Here is a tiny trained network, its code and every weight. The questions are about switching its units off for an input and a target symbol, where a switched-off unit gives its printed mean instead of its output.

import numpy as np


def w(rows, s, z=0):
    codes = np.array(rows[::2]) - 128.0
    scale = np.full(codes.shape[1], s)
    scale[-1] = z or s
    return codes * scale


def f(y):
    return y / 2 * (1 + np.tanh(0.7978845608 * (y + 0.044715 * y**3)))


def softmax(a):
    e = np.exp(a - a.max(-1, keepdims=True))
    return e / e.sum(-1, keepdims=True)


def log_softmax(a):
    a = a - a.max(-1, keepdims=True)
    return a - np.log(np.exp(a).sum(-1, keepdims=True))


def net(x, mask):
    ids = ['Ωβεζτψ'.index(c) for c in x.split()]
    T = len(ids)
    res = E[ids] + P[:T]
    r = res
    for j in range(3):
        rows = slice(4 * j, 4 * j + 4)
        q, k, v = (r @ M[0][rows].T for M in (Q, K, V))
        z = softmax(np.where(np.tri(T) > 0, q @ k.T / 4**0.5, -1e9)) @ v
        o = O[0][rows]
        res = res + np.where(mask[j], z, o[:, -1]) @ o[:, :-1]
    y = f(res @ A[0][:, :-1].T + A[0][:, -1])
    res = res + np.where(mask[3:11], y, B[0][:, -1]) @ B[0][:, :-1]
    return log_softmax(res[-1] @ U[:, :-1].T + U[:, -1])


Q, K, V, O, A, B = {}, {}, {}, {}, {}, {}
E = w([
[105,66,175,102,89,81,212,178,55,106,106,179],'Ω',
[107,187,100,180,212,88,121,198,113,153,140,106],'β',
[246,92,159,90,168,86,138,44,136,38,123,113],'ε',
[136,54,85,85,80,137,99,112,113,121,228,46],'ζ',
[87,74,113,106,137,104,168,133,167,111,182,221],'τ',
[52,184,35,136,132,170,120,1,91,118,132,116],'ψ',
],0.021)
P = w([
[168,195,145,100,241,48,254,27,88,248,168,146],'0',
[167,201,118,66,134,56,181,67,62,223,145,161],'1',
[139,188,138,73,112,70,158,87,84,207,140,160],'2',
[160,195,77,38,61,98,149,123,86,188,124,145],'3',
[110,169,133,87,90,105,135,119,120,169,133,157],'4',
[78,115,169,146,120,101,119,106,138,158,134,174],'5',
[113,101,115,124,80,125,115,128,123,140,127,170],'6',
[76,110,147,135,89,137,114,138,153,109,138,175],'7',
[86,76,127,152,90,146,106,136,153,94,134,176],'8',
[91,87,108,135,71,172,111,155,154,67,136,173],'9',
[84,69,99,147,82,180,102,159,173,50,135,173],'10',
[93,56,104,145,82,201,102,167,174,31,140,173],'11',
[85,47,89,151,90,217,97,171,184,2,142,174],'12',
],0.0088)
Q[0] = w([
[147,120,106,141,151,125,126,111,147,166,204,1],'head 1',
[172,161,141,160,149,146,132,144,152,133,33,137],'head 1',
[110,106,132,124,130,85,133,188,90,100,171,162],'head 1',
[137,111,145,132,112,126,60,123,165,107,101,88],'head 1',
[145,170,159,171,115,183,28,105,117,160,49,31],'head 2',
[159,177,153,154,76,142,35,128,187,186,126,21],'head 2',
[142,113,152,170,55,107,180,99,131,94,121,75],'head 2',
[167,149,94,138,147,93,124,53,106,110,123,110],'head 2',
[142,170,132,119,116,133,161,157,111,185,126,122],'head 3',
[119,136,112,117,185,105,119,140,87,109,142,134],'head 3',
[125,144,117,131,126,69,145,145,110,124,209,117],'head 3',
[82,94,133,109,135,93,185,151,42,79,129,165],'head 3',
],0.0099)
K[0] = w([
[106,119,121,93,179,40,138,131,81,156,203,51],'head 1',
[178,152,152,121,182,91,104,149,117,165,80,174],'head 1',
[149,137,133,164,141,195,61,208,124,119,160,134],'head 1',
[204,145,138,148,103,115,104,117,128,111,120,118],'head 1',
[164,146,186,68,124,27,175,115,98,255,127,143],'head 2',
[122,159,173,44,150,45,124,79,43,251,188,121],'head 2',
[108,71,132,79,127,151,104,136,128,111,159,138],'head 2',
[149,161,144,90,124,121,189,85,154,91,146,147],'head 2',
[147,141,154,85,151,155,161,113,148,157,127,157],'head 3',
[131,147,112,212,120,127,174,169,145,95,115,82],'head 3',
[160,98,150,141,118,128,100,193,165,137,156,120],'head 3',
[177,133,150,209,53,166,117,163,224,6,137,203],'head 3',
],0.0085)
V[0] = w([
[85,220,76,194,183,63,150,123,71,180,68,86],'head 1',
[147,124,66,175,110,181,137,117,151,193,202,124],'head 1',
[236,205,155,155,135,101,101,94,133,91,132,161],'head 1',
[173,98,186,35,159,136,124,83,143,66,129,95],'head 1',
[126,128,87,131,115,164,124,2,108,77,136,228],'head 2',
[117,138,156,156,84,141,171,157,132,61,24,123],'head 2',
[122,167,131,185,100,95,137,75,110,177,97,196],'head 2',
[173,66,96,99,201,153,126,195,188,123,138,186],'head 2',
[65,156,81,204,13,180,75,96,196,116,175,135],'head 3',
[166,90,157,141,185,137,159,176,186,173,150,110],'head 3',
[67,118,129,162,84,91,207,128,84,166,146,127],'head 3',
[126,151,76,157,177,138,225,125,146,94,160,176],'head 3',
],0.0075)
O[0] = w([
[147,29,89,84,83,208,126,185,148,143,140,112,119],'head 1',
[194,152,74,148,181,107,156,186,217,143,73,151,186],'head 1',
[58,139,174,207,12,124,136,138,160,84,131,126,72],'head 1',
[61,207,123,146,57,85,130,111,53,61,131,185,146],'head 1',
[85,130,166,87,166,123,160,55,141,175,2,125,250],'head 2',
[113,110,87,154,72,76,248,91,85,124,193,97,1],'head 2',
[92,145,66,125,120,67,119,79,155,145,127,164,130],'head 2',
[102,163,230,187,117,107,105,142,144,165,217,171,115],'head 2',
[119,78,118,115,119,215,143,204,204,155,172,117,67],'head 3',
[103,186,155,151,219,128,109,69,98,134,182,154,109],'head 3',
[151,127,62,169,142,159,176,154,143,65,69,155,205],'head 3',
[116,217,99,109,85,104,137,77,165,122,61,171,197],'head 3',
],0.0068,0.0077)
A[0] = w([
[118,20,136,129,60,241,43,176,176,110,172,55,3],'neuron 1',
[178,77,188,131,87,149,127,124,14,102,167,116,126],'neuron 2',
[145,62,134,86,161,142,63,172,146,136,185,99,120],'neuron 3',
[2,65,116,171,31,79,164,186,92,78,174,95,33],'neuron 4',
[111,140,142,174,60,70,143,183,150,90,152,244,102],'neuron 5',
[217,101,112,93,220,102,162,120,121,124,87,87,105],'neuron 6',
[83,200,95,171,172,167,81,103,59,155,169,99,60],'neuron 7',
[147,99,237,73,113,193,134,176,164,129,129,202,198],'neuron 8',
],0.0089,0.0046)
B[0] = w([
[169,182,159,153,134,123,254,85,100,111,202,158,160],'neuron 1',
[78,112,117,148,113,127,129,152,151,139,124,103,170],'neuron 2',
[77,107,102,108,80,125,119,130,122,106,105,153,190],'neuron 3',
[118,120,145,138,139,154,189,91,160,141,176,116,139],'neuron 4',
[150,116,108,109,135,154,133,164,103,130,125,161,189],'neuron 5',
[134,111,135,161,130,143,166,86,129,120,141,110,251],'neuron 6',
[161,107,99,131,167,93,189,95,150,142,109,79,150],'neuron 7',
[171,140,129,167,133,107,96,124,91,157,104,109,173],'neuron 8',
],0.016,0.011)
U = w([
[122,174,143,177,101,170,173,109,138,125,168,141,3],'Ω',
[91,121,120,133,79,180,111,149,165,85,141,151,203],'β',
[100,140,158,122,95,127,131,122,156,179,149,107,122],'ε',
[77,98,88,136,90,124,2,159,161,52,64,111,229],'ζ',
[149,163,147,119,116,146,108,122,140,158,134,161,110],'τ',
[161,168,148,164,149,84,137,83,189,138,123,73,114],'ψ',
],0.0084,0.0055)

Each question gives the input, a string of symbols that net reads in full, and the target symbol t.
The units are the heads (4 rows each of Q, K, V and O) and the neurons (one row each of A and B). Each row of codes is followed by its name. A weight is (code - 128) times the scale printed after its matrix; where a second scale follows, it is the last column's (O, A, B and U).
mask holds one flag per unit, heads first, then neurons. A switched-off unit (its flag False) gives its mean, the last column of its rows in O or B, instead of its output. The means were averaged over made-up inputs and are rounded, as every weight is.
A unit's drop is (log p(t) with every unit on - log p(t) with that unit switched off) / (log p(t) with every unit on - log p(t) with every unit switched off).
The circuit of an input: a set's keep is (log p(t) with only the set's units on - log p(t) with every unit switched off) / (log p(t) with every unit on - log p(t) with every unit switched off). Starting from all 11 units, units are removed one at a time, each time the one whose removal leaves the highest keep (on an exact tie, the one counted first), for as long as the keep stays at least 0.8.
units of the circuit, in order: the units of the circuit, biggest drop first
unit that matters most: the unit with the biggest drop
top k neurons: the k neurons with the biggest drops, biggest first
which heads matter: for each layer, one digit per head in row order, 1 if its drop is at least 0.15 and else 0, layers parted by /
input ψ ε β β Ω ε Ω, target ε: units of the circuit, in order	[head 2; head 1; neuron 2; head 3]
input τ β ψ ψ ζ Ω β Ω τ ζ ψ β τ, target ψ: units of the circuit, in order	[head 1; head 2]
input τ ψ β τ ζ τ ζ ε Ω ζ Ω, target ζ: unit that matters most	neuron 2
input Ω Ω Ω, target Ω: which heads matter	011
input ψ ψ ψ, target β: top 2 neurons	[neuron 6; neuron 8]
input ψ Ω β ε β, target ζ: units of the circuit, in order	[head 1; head 3; neuron 1]
input τ Ω ψ ζ τ ε ζ ζ ε ψ Ω ε β, target ψ: which heads matter	100
input ψ Ω Ω ψ, target ζ: units of the circuit, in order	[neuron 1; head 3]
input ψ ζ ζ ζ ε ψ ε β ε, target β: top 2 neurons	[neuron 5; neuron 4]
input ε β τ Ω β ψ τ ψ ψ Ω ζ ε, target ζ: top 2 neurons	[neuron 1; neuron 6]
input ε ψ τ ζ ψ Ω, target ψ: top 3 neurons	[neuron 6; neuron 3; neuron 5]
input ψ ε ψ ζ ψ ζ Ω β β, target ζ: top 2 neurons	[neuron 1; neuron 3]
input β ε τ ζ β τ ε β Ω τ Ω, target τ: which heads matter	010
input τ τ ψ ψ ε β ε ζ β ζ ζ ε ε, target Ω: units of the circuit, in order	[head 1; head 2]
input τ ε ψ ζ ε β ζ ψ ψ τ, target ψ: unit that matters most	head 2
input ζ β Ω ε β ψ ε τ ζ Ω τ ζ β, target β: units of the circuit, in order	[head 1; head 2; neuron 3; neuron 1]
input ψ Ω ζ ζ ψ, target ζ: which heads matter	111
input τ ε Ω ε ε ζ Ω ε β ε ε, target Ω: top 2 neurons	[neuron 4; neuron 3]
input τ ζ ζ Ω, target ζ: units of the circuit, in order	[head 2; neuron 1]
input τ τ β β Ω ε ζ β ψ ψ β Ω, target ψ: units of the circuit, in order	[head 2; neuron 6; head 1; neuron 8]
input Ω τ β ζ ψ ψ Ω ε τ ζ β ε, target ζ: top 2 neurons	[neuron 6; neuron 1]
input β β Ω, target β: top 4 neurons	[neuron 4; neuron 2; neuron 5; neuron 1]
input ζ ζ ζ, target β: which heads matter	111
input β ζ ζ β β Ω Ω Ω, target Ω: units of the circuit, in order	[neuron 4; head 2]
input ζ β ψ β β ζ ζ ζ ε Ω ψ ε ε, target β: which heads matter	110
input Ω ψ ζ Ω ζ, target ζ: units of the circuit, in order	[head 1; neuron 1; head 2]
input β β β Ω, target β: which heads matter	011
input ζ β τ ψ β ψ ψ ζ β Ω ε ψ, target Ω: which heads matter	101
